Below are the code and all the weights of a small trained network. Each question names an input and a target symbol and asks about switching units off, where a switched-off unit gives its printed mean instead of its output.

import numpy as np


def w(rows, s, z=0):
    codes = np.array(rows[::2]) - 128.0
    scale = np.full(codes.shape[1], s)
    scale[-1] = z or s
    return codes * scale


def f(y):
    return y / 2 * (1 + np.tanh(0.7978845608 * (y + 0.044715 * y**3)))


def softmax(a):
    e = np.exp(a - a.max(-1, keepdims=True))
    return e / e.sum(-1, keepdims=True)


def log_softmax(a):
    a = a - a.max(-1, keepdims=True)
    return a - np.log(np.exp(a).sum(-1, keepdims=True))


def net(x, mask):
    ids = ['ΓΣΨαβδεζηθμξπτφω'.index(c) for c in x.split()]
    T = len(ids)
    res = E[ids] + P[:T]
    r = res
    for j in range(3):
        rows = slice(2 * j, 2 * j + 2)
        q, k, v = (r @ M[0][rows].T for M in (Q, K, V))
        z = softmax(np.where(np.tri(T) > 0, q @ k.T / 2**0.5, -1e9)) @ v
        o = O[0][rows]
        res = res + np.where(mask[j], z, o[:, -1]) @ o[:, :-1]
    y = f(res @ A[0][:, :-1].T + A[0][:, -1])
    res = res + np.where(mask[3:19], y, B[0][:, -1]) @ B[0][:, :-1]
    return log_softmax(res[-1] @ U[:, :-1].T + U[:, -1])


Q, K, V, O, A, B = {}, {}, {}, {}, {}, {}
E = w([
[108,53,143,88],'Γ',
[54,104,119,254],'Σ',
[133,131,111,56],'Ψ',
[181,214,30,172],'α',
[106,195,135,99],'β',
[221,180,217,141],'δ',
[133,125,116,23],'ε',
[141,93,104,122],'ζ',
[121,121,128,114],'η',
[103,181,150,161],'θ',
[163,21,83,69],'μ',
[97,80,182,113],'ξ',
[123,92,128,96],'π',
[107,77,160,86],'τ',
[178,37,118,172],'φ',
[9,143,101,89],'ω',
],0.0067)
P = w([
[108,126,142,91],'0',
[156,2,104,18],'1',
[143,29,101,45],'2',
[127,49,100,56],'3',
[138,41,103,66],'4',
[127,94,103,88],'5',
[138,97,114,73],'6',
[147,69,97,105],'7',
[159,51,101,80],'8',
[170,53,89,79],'9',
],0.0018)
Q[0] = w([
[168,26,70,22],'h1',
[94,230,176,229],'h1',
[93,237,174,207],'h2',
[181,2,77,2],'h2',
[117,245,145,254],'h3',
[119,245,132,242],'h3',
],0.0062)
K[0] = w([
[18,163,145,178],'h1',
[241,85,111,72],'h1',
[96,37,73,32],'h2',
[140,213,187,241],'h2',
[114,2,137,33],'h3',
[110,4,147,25],'h3',
],0.0069)
V[0] = w([
[35,143,168,236],'h1',
[2,218,168,49],'h1',
[187,199,253,111],'h2',
[199,208,41,63],'h2',
[214,196,122,242],'h3',
[66,173,2,167],'h3',
],0.0073)
O[0] = w([
[59,142,153,217,6],'h1',
[2,222,155,49,82],'h1',
[192,212,243,106,133],'h2',
[213,238,42,43,172],'h2',
[202,200,128,235,70],'h3',
[52,201,1,177,68],'h3',
],0.0072,0.0021)
A[0] = w([
[67,187,161,77,254],'n1',
[22,97,37,124,199],'n2',
[111,103,174,41,95],'n3',
[160,129,154,115,53],'n4',
[171,110,166,90,59],'n5',
[1,57,44,83,122],'n6',
[211,116,97,66,165],'n7',
[178,159,106,33,165],'n8',
[111,77,235,57,129],'n9',
[146,73,129,183,247],'n10',
[178,143,120,30,136],'n11',
[193,62,93,161,212],'n12',
[79,44,202,88,116],'n13',
[108,45,218,146,190],'n14',
[57,84,34,124,159],'n15',
[61,86,28,109,137],'n16',
],0.0071,0.0053)
B[0] = w([
[39,251,160,116,212],'n1',
[78,142,39,175,187],'n2',
[63,53,148,24,159],'n3',
[102,35,100,83,109],'n4',
[116,19,107,64,129],'n5',
[55,44,38,147,171],'n6',
[199,130,118,61,253],'n7',
[153,151,123,18,235],'n8',
[63,33,219,78,197],'n9',
[201,178,154,216,230],'n10',
[146,120,122,1,214],'n11',
[234,146,117,173,250],'n12',
[69,6,193,150,169],'n13',
[136,79,218,216,203],'n14',
[109,117,28,165,171],'n15',
[113,100,25,141,166],'n16',
],0.0058,0.0047)
U = w([
[98,75,143,138,39],'Γ',
[97,132,116,250,209],'Σ',
[102,141,112,69,46],'Ψ',
[196,250,34,137,183],'α',
[71,215,145,93,185],'β',
[198,176,253,99,254],'δ',
[100,129,115,40,33],'ε',
[140,127,110,142,61],'ζ',
[105,137,132,128,103],'η',
[86,201,166,171,181],'θ',
[179,36,65,95,144],'μ',
[73,89,201,158,132],'ξ',
[114,107,130,122,44],'π',
[88,91,166,125,52],'τ',
[207,84,145,204,62],'φ',
[31,125,81,127,152],'ω',
],0.0051,0.0034)

Each question gives the input, a string of symbols that net reads in full, and the target symbol t.
The units are the heads (2 rows each of Q, K, V and O) and the neurons (one row each of A and B). Each row of codes is followed by its name. A weight is (code - 128) times the scale printed after its matrix; where a second scale follows, it is the last column's (O, A, B and U).
mask holds one flag per unit, heads first, then neurons. A switched-off unit (its flag False) gives its mean, the last column of its rows in O or B, instead of its output. The means were averaged over made-up inputs and are rounded, as every weight is.
A unit's drop is (log p(t) with every unit on - log p(t) with that unit switched off) / (log p(t) with every unit on - log p(t) with every unit switched off).
unit that matters most: the unit with the biggest drop
k most important neurons: the k neurons with the biggest drops, biggest first
which heads matter: for each layer, one digit per head in row order, 1 if its drop is at least 0.15 and else 0, layers parted by /
drop when u is switched off: that unit's drop, to one decimal
input π ε μ ε δ μ δ φ, target δ: which heads matter -> 011
input μ θ δ ω ω, target ω: 2 most important neurons -> n6, n2
input μ ζ μ α, target α: 2 most important neurons -> n9, n13
input Ψ μ μ μ, target μ: which heads matter -> 111
input μ μ Ψ, target μ: which heads matter -> 111
input Σ μ μ α μ μ Σ, target Σ: which heads matter -> 010
input δ μ τ, target δ: which heads matter -> 011
input α α Γ, target α: which heads matter -> 011
input α Ψ α μ, target α: unit that matters most -> h3
input μ μ φ φ, target φ: 2 most important neurons -> n12, n10
input δ Ψ μ ε, target δ: drop when h3 is switched off -> 0.3
input Ψ δ φ μ, target δ: drop when h2 is switched off -> 0.4
input μ δ μ μ, target δ: drop when n5 is switched off -> -0.1
input μ τ μ μ, target μ: drop when n6 is switched off -> 0.1
input Σ μ Γ, target Σ: unit that matters most -> h2
